Below is a small trained network, with its code and all its weights. Each question gives an input and a class and asks what happens when units are switched off, that is, made to give their printed mean instead of their output.

import numpy as np


def w(rows, s, z=0):
    codes = np.array(rows[::2]) - 128.0
    scale = np.full(codes.shape[1], s)
    scale[-1] = z or s
    return codes * scale


def f(y):
    return y / 2 * (1 + np.tanh(0.7978845608 * (y + 0.044715 * y**3)))


def log_softmax(a):
    a = a - a.max(-1, keepdims=True)
    return a - np.log(np.exp(a).sum(-1, keepdims=True))


def net(x, mask):
    res = np.array(x, float).reshape(1, 7) / 4 @ E
    y = f(res @ A[0][:, :-1].T + A[0][:, -1])
    res = res + np.where(mask, y, B[0][:, -1]) @ B[0][:, :-1]
    return log_softmax(res[-1] @ U[:, :-1].T + U[:, -1])


A, B = {}, {}
E = w([
[135,190,136,179,182],'x0',
[97,79,134,144,190],'x1',
[176,112,93,133,97],'x2',
[133,123,32,162,141],'x3',
[246,118,131,71,165],'x4',
[127,97,92,98,155],'x5',
[153,102,145,182,73],'x6',
],0.011)
A[0] = w([
[142,66,79,112,174,153],'N0',
[102,201,88,191,129,202],'N1',
[126,177,128,65,115,179],'N2',
[148,126,78,145,132,160],'N3',
[221,101,143,95,59,237],'N4',
[165,106,81,93,182,218],'N5',
[105,159,123,215,131,176],'N6',
[106,101,160,200,47,206],'N7',
[98,113,135,96,67,155],'N8',
[134,112,171,136,239,180],'N9',
[85,74,145,102,127,182],'N10',
[78,116,113,166,165,148],'N11',
[9,88,159,70,173,158],'N12',
[118,89,164,82,82,255],'N13',
[84,170,113,141,171,226],'N14',
[114,162,180,139,217,158],'N15',
[169,91,62,181,138,186],'N16',
[167,170,136,85,181,206],'N17',
[140,162,171,90,86,177],'N18',
[154,222,97,152,100,195],'N19',
[117,114,151,127,82,120],'N20',
[86,109,120,164,163,77],'N21',
],0.014,0.0049)
B[0] = w([
[101,114,97,128,179,185],'N0',
[106,111,206,12,84,185],'N1',
[175,220,109,111,110,171],'N2',
[113,113,102,106,133,163],'N3',
[146,114,46,181,127,251],'N4',
[123,135,89,121,190,203],'N5',
[78,87,186,86,92,178],'N6',
[102,79,177,150,57,213],'N7',
[136,133,123,151,105,175],'N8',
[141,115,185,150,215,194],'N9',
[81,177,103,211,119,177],'N10',
[122,166,140,107,106,167],'N11',
[93,197,135,149,126,214],'N12',
[130,139,67,196,94,205],'N13',
[121,162,205,91,134,177],'N14',
[151,132,203,122,175,187],'N15',
[97,79,131,100,152,195],'N16',
[157,139,121,112,175,199],'N17',
[190,115,144,165,91,182],'N18',
[142,140,104,53,94,187],'N19',
[115,119,147,168,51,155],'N20',
[161,143,106,88,133,152],'N21',
],0.011,0.014)
U = w([
[121,43,129,226,83,17],'0',
[41,8,19,124,210,133],'1',
[146,155,194,130,226,226],'2',
[67,103,163,27,87,255],'3',
[70,234,110,137,124,24],'4',
[254,217,67,111,133,41],'5',
],0.0097,0.0012)

Each question gives the input, the list of numbers given to net, and the class t.
The units are the neurons (one row each of A and B). Each row of codes is followed by its name. A weight is (code - 128) times the scale printed after its matrix; where a second scale follows, it is the last column's (A, B and U).
mask holds one flag per neuron, in row order. A switched-off neuron (its flag False) gives its mean, the last column of its row in B, instead of its output. The means were averaged over made-up inputs and are rounded, as every weight is.
A unit's drop is (log p(t) with every unit on - log p(t) with that unit switched off) / (log p(t) with every unit on - log p(t) with every unit switched off).
The circuit of an input: a set's keep is (log p(t) with only the set's units on - log p(t) with every unit switched off) / (log p(t) with every unit on - log p(t) with every unit switched off). Starting from the 12 units with the biggest drops (on a tie, the unit counted first), units are removed one at a time, each time the one whose removal leaves the highest keep (on an exact tie, the one counted first), for as long as the keep stays at least 0.8.
units of the circuit, in order: the units of the circuit, biggest drop first
top k neurons: the k neurons with the biggest drops, biggest first
drop when u is switched off: that unit's drop, to one decimal
input [3,-1,0,-3,-8,4,-5], class 3: units of the circuit, in order -> [N1]
input [-6,8,-5,-1,8,-4,2], class 1: units of the circuit, in order -> [N14, N0]
input [5,7,6,5,2,-3,-4], class 2: top 2 neurons -> [N4, N9]
input [3,-2,-6,-8,-2,-5,4], class 0: top 2 neurons -> [N18, N7]
input [-2,-7,-7,0,1,0,3], class 5: top 3 neurons -> [N2, N6, N16]
input [-5,6,-3,-4,2,4,-6], class 2: top 2 neurons -> [N9, N15]
input [5,4,-7,6,-6,-3,-7], class 3: top 2 neurons -> [N1, N6]
input [-1,0,-5,-8,-4,5,-3], class 4: drop when N12 is switched off -> 0.2
input [-3,-4,-5,-8,-4,0,-4], class 4: drop when N12 is switched off -> 0.1
input [6,-3,7,4,-6,4,-1], class 3: drop when N18 is switched off -> 0.0
input [-3,2,8,-3,-4,3,-8], class 4: drop when N12 is switched off -> 0.1
